Below are the code and all the weights of a small trained network. Each question names an input and a target symbol and asks about switching units off, where a switched-off unit gives its printed mean instead of its output.

import numpy as np


def w(rows, s, z=0):
    codes = np.array(rows[::2]) - 128.0
    scale = np.full(codes.shape[1], s)
    scale[-1] = z or s
    return codes * scale


def f(y):
    return np.maximum(y, 0)


def softmax(a):
    e = np.exp(a - a.max(-1, keepdims=True))
    return e / e.sum(-1, keepdims=True)


def log_softmax(a):
    a = a - a.max(-1, keepdims=True)
    return a - np.log(np.exp(a).sum(-1, keepdims=True))


def net(x, mask):
    ids = ['Ψαγεμσφ'.index(c) for c in x.split()]
    T = len(ids)
    res = E[ids] + P[:T]
    r = res
    for j in range(2):
        rows = slice(4 * j, 4 * j + 4)
        q, k, v = (r @ M[0][rows].T for M in (Q, K, V))
        z = softmax(np.where(np.tri(T) > 0, q @ k.T / 4**0.5, -1e9)) @ v
        o = O[0][rows]
        res = res + np.where(mask[j], z, o[:, -1]) @ o[:, :-1]
    y = f(res @ A[0][:, :-1].T + A[0][:, -1])
    res = res + np.where(mask[2:18], y, B[0][:, -1]) @ B[0][:, :-1]
    return log_softmax(res[-1] @ U[:, :-1].T + U[:, -1])


Q, K, V, O, A, B = {}, {}, {}, {}, {}, {}
E = w([
[172,30,119,57,6,137,150,80,124,166,56],'Ψ',
[124,96,179,35,207,150,175,191,138,70,173],'α',
[156,190,145,109,70,52,246,161,217,57,93],'γ',
[200,198,138,16,115,182,95,64,76,55,181],'ε',
[229,117,94,187,157,88,160,42,223,70,51],'μ',
[175,87,164,101,161,90,30,20,128,100,145],'σ',
[185,91,177,169,164,54,199,146,220,81,68],'φ',
],0.013)
P = w([
[139,203,156,179,147,197,99,255,96,175,54],'0',
[129,147,120,159,71,119,141,136,137,31,159],'1',
[140,127,118,141,87,129,140,129,153,26,139],'2',
[154,124,126,129,89,121,146,118,143,46,150],'3',
[152,116,116,120,105,121,137,121,143,55,156],'4',
[153,108,123,110,110,114,137,120,139,66,163],'5',
[165,97,118,99,122,119,142,123,141,66,157],'6',
[164,92,126,88,127,112,142,123,137,75,161],'7',
[162,87,129,76,126,109,141,124,131,81,164],'8',
[164,79,122,69,131,105,137,127,131,86,170],'9',
[175,65,123,68,133,108,145,123,121,86,169],'10',
[176,64,123,57,129,104,141,121,118,93,170],'11',
[171,56,124,49,131,100,147,124,117,98,171],'12',
[166,33,114,59,122,109,148,120,112,83,164],'13',
],0.0088)
Q[0] = w([
[193,79,168,138,115,40,144,89,212,74,118],'H1',
[244,75,204,52,111,72,181,65,195,13,121],'H1',
[80,135,113,127,123,119,72,119,94,174,168],'H1',
[226,46,186,82,100,27,165,95,254,7,123],'H1',
[134,124,135,101,134,111,132,104,139,139,110],'H2',
[102,137,111,150,129,126,124,131,116,153,117],'H2',
[101,151,111,179,124,151,115,156,136,159,141],'H2',
[100,139,133,137,136,128,126,124,107,146,124],'H2',
],0.013)
K[0] = w([
[131,32,95,55,113,105,97,124,104,172,127],'H1',
[134,56,82,39,71,148,143,111,115,184,125],'H1',
[109,167,102,253,113,87,121,118,157,111,100],'H1',
[132,32,91,36,90,123,130,113,111,190,133],'H1',
[89,135,120,167,98,183,152,143,69,191,111],'H2',
[145,120,116,101,152,64,154,94,141,94,178],'H2',
[147,110,112,135,143,76,123,121,138,33,168],'H2',
[148,127,90,117,149,62,133,109,136,75,143],'H2',
],0.011)
V[0] = w([
[61,70,182,141,113,65,174,167,167,110,120],'H1',
[175,74,173,172,212,112,79,121,226,156,88],'H1',
[124,109,202,89,170,131,21,118,71,13,230],'H1',
[195,69,100,128,32,93,29,62,124,167,67],'H1',
[87,238,189,147,234,108,56,184,101,200,160],'H2',
[167,177,147,97,199,53,145,211,194,83,129],'H2',
[123,222,71,1,104,159,94,64,73,51,226],'H2',
[97,65,177,182,206,165,30,32,151,133,144],'H2',
],0.0072)
O[0] = w([
[29,96,214,115,203,126,180,103,138,95,47,118],'H1',
[104,29,83,224,161,77,48,205,139,8,155,141],'H1',
[186,178,57,33,197,22,135,149,31,54,104,195],'H1',
[89,227,91,191,63,124,89,162,124,199,58,252],'H1',
[131,107,225,202,77,234,124,46,219,92,123,124],'H2',
[116,193,216,165,100,141,121,101,90,96,61,171],'H2',
[149,114,102,5,115,165,78,172,187,104,65,73],'H2',
[12,106,118,61,96,86,130,2,159,184,146,112],'H2',
],0.0078,0.013)
A[0] = w([
[136,188,121,99,84,137,136,114,125,105,174,124],'N1',
[132,96,86,159,134,126,141,159,107,195,174,91],'N2',
[160,98,147,85,155,102,182,79,108,97,161,129],'N3',
[133,150,92,100,182,131,109,155,113,87,88,31],'N4',
[74,115,146,107,101,180,109,86,254,146,150,72],'N5',
[189,111,106,84,119,118,82,168,155,61,102,151],'N6',
[85,149,127,135,141,103,123,100,148,192,98,111],'N7',
[153,160,90,143,147,113,69,122,118,131,146,164],'N8',
[76,84,187,132,169,179,122,168,145,119,144,122],'N9',
[197,141,96,124,141,104,98,200,86,110,125,110],'N10',
[116,143,220,206,85,211,129,98,156,145,132,211],'N11',
[160,117,162,140,132,108,119,146,97,73,113,114],'N12',
[159,141,109,165,151,117,141,106,69,155,126,139],'N13',
[105,58,199,165,114,164,113,116,141,128,195,2],'N14',
[118,132,213,150,88,235,106,90,194,130,98,56],'N15',
[58,129,114,112,87,126,123,154,149,149,97,168],'N16',
],0.0097,0.0049)
B[0] = w([
[133,64,91,158,133,149,116,112,142,163,95,170],'N1',
[101,133,129,166,134,138,82,121,167,78,179,150],'N2',
[150,178,127,134,119,156,108,182,159,107,130,180],'N3',
[105,124,151,154,97,125,126,110,145,127,168,189],'N4',
[158,99,63,115,197,250,174,97,116,118,169,141],'N5',
[99,147,145,164,123,133,130,148,49,103,129,229],'N6',
[69,80,123,126,140,110,144,120,94,115,122,170],'N7',
[107,108,140,109,126,89,150,142,148,143,114,228],'N8',
[123,106,115,142,139,87,148,109,86,191,109,140],'N9',
[146,85,128,97,131,120,138,99,177,169,128,255],'N10',
[198,102,100,99,142,167,152,87,100,154,190,198],'N11',
[110,101,111,126,141,145,115,93,163,145,113,228],'N12',
[109,154,146,144,126,152,123,167,119,100,127,212],'N13',
[136,125,92,108,156,119,85,157,143,104,41,139],'N14',
[51,174,210,125,95,77,104,153,171,72,123,158],'N15',
[113,119,139,113,166,148,129,123,138,99,120,167],'N16',
],0.011,0.015)
U = w([
[109,168,104,147,109,148,179,143,3,116,176,35],'Ψ',
[96,181,117,103,170,190,119,192,132,74,139,133],'α',
[121,145,175,90,72,124,169,86,169,128,189,25],'γ',
[213,160,87,79,114,154,114,138,147,175,99,253],'ε',
[129,109,79,150,94,159,110,136,192,113,220,45],'μ',
[49,163,147,151,59,74,99,145,140,117,88,231],'σ',
[109,77,78,81,191,159,177,64,158,136,138,126],'φ',
],0.0062,0.0029)

Each question gives the input, a string of symbols that net reads in full, and the target symbol t.
The units are the heads (4 rows each of Q, K, V and O) and the neurons (one row each of A and B). Each row of codes is followed by its name. A weight is (code - 128) times the scale printed after its matrix; where a second scale follows, it is the last column's (O, A, B and U).
mask holds one flag per unit, heads first, then neurons. A switched-off unit (its flag False) gives its mean, the last column of its rows in O or B, instead of its output. The means were averaged over made-up inputs and are rounded, as every weight is.
A unit's drop is (log p(t) with every unit on - log p(t) with that unit switched off) / (log p(t) with every unit on - log p(t) with every unit switched off).
The circuit of an input: a set's keep is (log p(t) with only the set's units on - log p(t) with every unit switched off) / (log p(t) with every unit on - log p(t) with every unit switched off). Starting from the 12 units with the biggest drops (on a tie, the unit counted first), units are removed one at a time, each time the one whose removal leaves the highest keep (on an exact tie, the one counted first), for as long as the keep stays at least 0.8.
units of the circuit, in order: the units of the circuit, biggest drop first
unit that matters most: the unit with the biggest drop
top k neurons: the k neurons with the biggest drops, biggest first
which heads matter: for each layer, one digit per head in row order, 1 if its drop is at least 0.15 and else 0, layers parted by /
input σ α Ψ, target φ: units of the circuit, in order	[H1; H2; N5]
input Ψ μ φ φ μ γ γ α σ φ φ σ, target μ: units of the circuit, in order	[H2; N2; H1]
input ε γ σ σ σ σ φ σ Ψ σ, target α: unit that matters most	H2
input σ σ φ α σ ε μ γ α γ, target α: which heads matter	10
input φ σ σ σ σ ε ε μ, target ε: which heads matter	10
input σ σ σ α Ψ μ γ, target φ: units of the circuit, in order	[H1; H2; N5; N16]
input Ψ φ σ σ σ, target μ: units of the circuit, in order	[H2; H1; N2]
input γ φ φ, target φ: units of the circuit, in order	[N11; H1]
input φ Ψ σ σ φ α, target Ψ: units of the circuit, in order	[H1; H2; N10; N11]
input φ σ Ψ σ, target Ψ: units of the circuit, in order	[H1; H2; N11; N10]
input σ γ ε γ, target ε: units of the circuit, in order	[H1; N1]
input Ψ α ε, target μ: units of the circuit, in order	[H1; N2; H2]
input α σ Ψ γ γ σ σ σ, target γ: units of the circuit, in order	[N11; N15; H1]
input σ σ γ σ α φ γ Ψ α σ, target φ: top 2 neurons	[N5; N6]
input φ σ ε ε φ σ σ φ Ψ φ σ σ σ μ, target Ψ: top 3 neurons	[N10; N11; N12]
input α σ σ Ψ σ σ γ γ σ φ, target γ: unit that matters most	N11
input Ψ σ σ σ σ σ γ σ φ, target μ: top 2 neurons	[N2; N6]
input σ φ ε μ φ σ φ σ σ φ σ, target σ: units of the circuit, in order	[H1; N11; N6; H2]
input ε Ψ σ σ ε σ α φ ε, target α: units of the circuit, in order	[H2; H1; N15; N5]
input α Ψ σ φ ε φ φ μ, target γ: units of the circuit, in order	[N15; N11; H1]
input γ σ γ ε φ γ, target ε: unit that matters most	N10
input α σ φ σ σ φ σ σ Ψ, target γ: top 3 neurons	[N11; N15; N6]
input σ σ α α φ α φ α σ α, target α: top 2 neurons	[N3; N10]
input φ φ φ φ φ φ σ φ σ α φ σ σ, target σ: top 4 neurons	[N11; N13; N8; N5]
input α σ φ φ μ σ ε, target ε: top 2 neurons	[N1; N10]
